Here is a tiny trained network, its code and every weight. The questions are about switching its units off for an input and a class, where a switched-off unit gives its printed mean instead of its output.

import numpy as np


def w(rows, s, z=0):
    codes = np.array(rows[::2]) - 128.0
    scale = np.full(codes.shape[1], s)
    scale[-1] = z or s
    return codes * scale


def f(y):
    return y / 2 * (1 + np.tanh(0.7978845608 * (y + 0.044715 * y**3)))


def log_softmax(a):
    a = a - a.max(-1, keepdims=True)
    return a - np.log(np.exp(a).sum(-1, keepdims=True))


def net(x, mask):
    res = np.array(x, float).reshape(1, 7) / 4 @ E
    y = f(res @ A[0][:, :-1].T + A[0][:, -1])
    res = res + np.where(mask, y, B[0][:, -1]) @ B[0][:, :-1]
    return log_softmax(res[-1] @ U[:, :-1].T + U[:, -1])


A, B = {}, {}
E = w([
[122,58,149,162,133,72],'x0',
[1,158,99,79,50,102],'x1',
[84,79,13,179,140,190],'x2',
[174,118,112,155,68,86],'x3',
[109,72,176,168,80,223],'x4',
[102,47,64,84,168,102],'x5',
[162,48,93,60,49,161],'x6',
],0.0086)
A[0] = w([
[81,109,86,148,139,113,188],'n0',
[143,98,110,154,124,156,133],'n1',
[133,80,148,136,135,181,162],'n2',
[129,108,137,100,94,201,102],'n3',
[164,140,214,62,100,105,134],'n4',
[164,118,112,120,78,211,114],'n5',
[102,127,102,74,133,155,119],'n6',
[151,169,171,121,125,117,223],'n7',
[150,105,114,107,103,104,179],'n8',
[88,139,95,39,103,128,173],'n9',
[114,197,135,165,149,139,168],'n10',
[170,127,190,91,98,115,81],'n11',
[100,118,103,135,59,77,140],'n12',
[94,117,118,87,108,88,149],'n13',
[96,167,179,146,129,148,181],'n14',
[137,140,118,169,168,168,172],'n15',
[162,112,106,124,208,85,102],'n16',
[102,160,132,146,134,134,78],'n17',
[85,90,207,165,120,165,151],'n18',
[140,123,96,254,119,169,255],'n19',
[79,119,93,72,127,141,110],'n20',
],0.015,0.0058)
B[0] = w([
[171,132,167,105,126,174,193],'n0',
[148,130,143,122,118,115,171],'n1',
[162,121,107,123,120,100,186],'n2',
[131,72,88,67,181,97,184],'n3',
[148,161,224,185,169,108,211],'n4',
[199,66,136,1,156,129,199],'n5',
[83,132,109,126,203,220,166],'n6',
[122,126,186,147,135,95,198],'n7',
[111,165,145,168,120,148,163],'n8',
[148,114,110,178,123,200,196],'n9',
[99,135,179,160,124,91,195],'n10',
[115,188,222,136,174,153,178],'n11',
[100,101,105,144,40,185,174],'n12',
[157,140,123,158,80,188,166],'n13',
[114,88,167,177,156,77,188],'n14',
[138,114,141,177,94,92,188],'n15',
[138,16,61,151,244,73,197],'n16',
[65,124,153,132,140,83,142],'n17',
[111,24,56,184,105,81,191],'n18',
[187,103,187,125,101,77,252],'n19',
[142,165,125,124,153,207,180],'n20',
],0.0094,0.014)
U = w([
[164,60,43,92,61,122,96],'0',
[190,158,215,94,140,136,196],'1',
[131,114,137,224,178,84,181],'2',
[48,185,72,30,118,94,21],'3',
[13,178,119,112,114,47,2],'4',
[63,106,134,174,60,158,163],'5',
[116,91,46,47,210,184,141],'6',
[101,202,101,164,77,254,66],'7',
],0.0092,0.0054)

Each question gives the input, the list of numbers given to net, and the class t.
The units are the neurons (one row each of A and B). Each row of codes is followed by its name. A weight is (code - 128) times the scale printed after its matrix; where a second scale follows, it is the last column's (A, B and U).
mask holds one flag per neuron, in row order. A switched-off neuron (its flag False) gives its mean, the last column of its row in B, instead of its output. The means were averaged over made-up inputs and are rounded, as every weight is.
A unit's drop is (log p(t) with every unit on - log p(t) with that unit switched off) / (log p(t) with every unit on - log p(t) with every unit switched off).
The circuit of an input: a set's keep is (log p(t) with only the set's units on - log p(t) with every unit switched off) / (log p(t) with every unit on - log p(t) with every unit switched off). Starting from the 12 units with the biggest drops (on a tie, the unit counted first), units are removed one at a time, each time the one whose removal leaves the highest keep (on an exact tie, the one counted first), for as long as the keep stays at least 0.8.
units of the circuit, in order: the units of the circuit, biggest drop first
k most important neurons: the k neurons with the biggest drops, biggest first
drop of u: that unit's drop, to one decimal
input [-7,1,5,-3,-5,-5,3], class 6: units of the circuit, in order => (n4, n6)
input [3,4,5,1,2,0,4], class 0: units of the circuit, in order => (n4)
input [1,7,-3,-5,-4,-7,-5], class 4: units of the circuit, in order => (n17, n19)
input [-3,7,-6,-1,7,4,0], class 5: 4 most important neurons => (n18, n14, n3, n0)
input [-6,5,8,8,0,1,7], class 6: 2 most important neurons => (n5, n3)
input [-2,8,-4,-8,3,-8,3], class 2: units of the circuit, in order => (n14, n18)
input [-3,-8,6,4,4,-6,2], class 0: 2 most important neurons => (n4, n11)
input [6,2,-8,-8,5,-7,6], class 2: 2 most important neurons => (n18, n14)
input [1,-5,4,2,-2,4,6], class 6: 2 most important neurons => (n18, n16)
input [-3,-4,-7,5,-6,-2,-1], class 2: 2 most important neurons => (n16, n5)
input [-7,-3,8,3,4,-2,-6], class 1: 3 most important neurons => (n19, n16, n5)
input [-3,-7,2,-2,2,2,-1], class 0: 2 most important neurons => (n4, n11)
input [-5,1,-6,-8,4,-3,-2], class 2: drop of n20 => 0.0
input [-5,7,-6,-6,6,2,-7], class 2: units of the circuit, in order => (n14)
input [-5,-2,7,3,-7,-3,7], class 6: drop of n5 => 0.2
input [-1,6,3,-4,-5,-5,-8], class 4: drop of n16 => 0.3
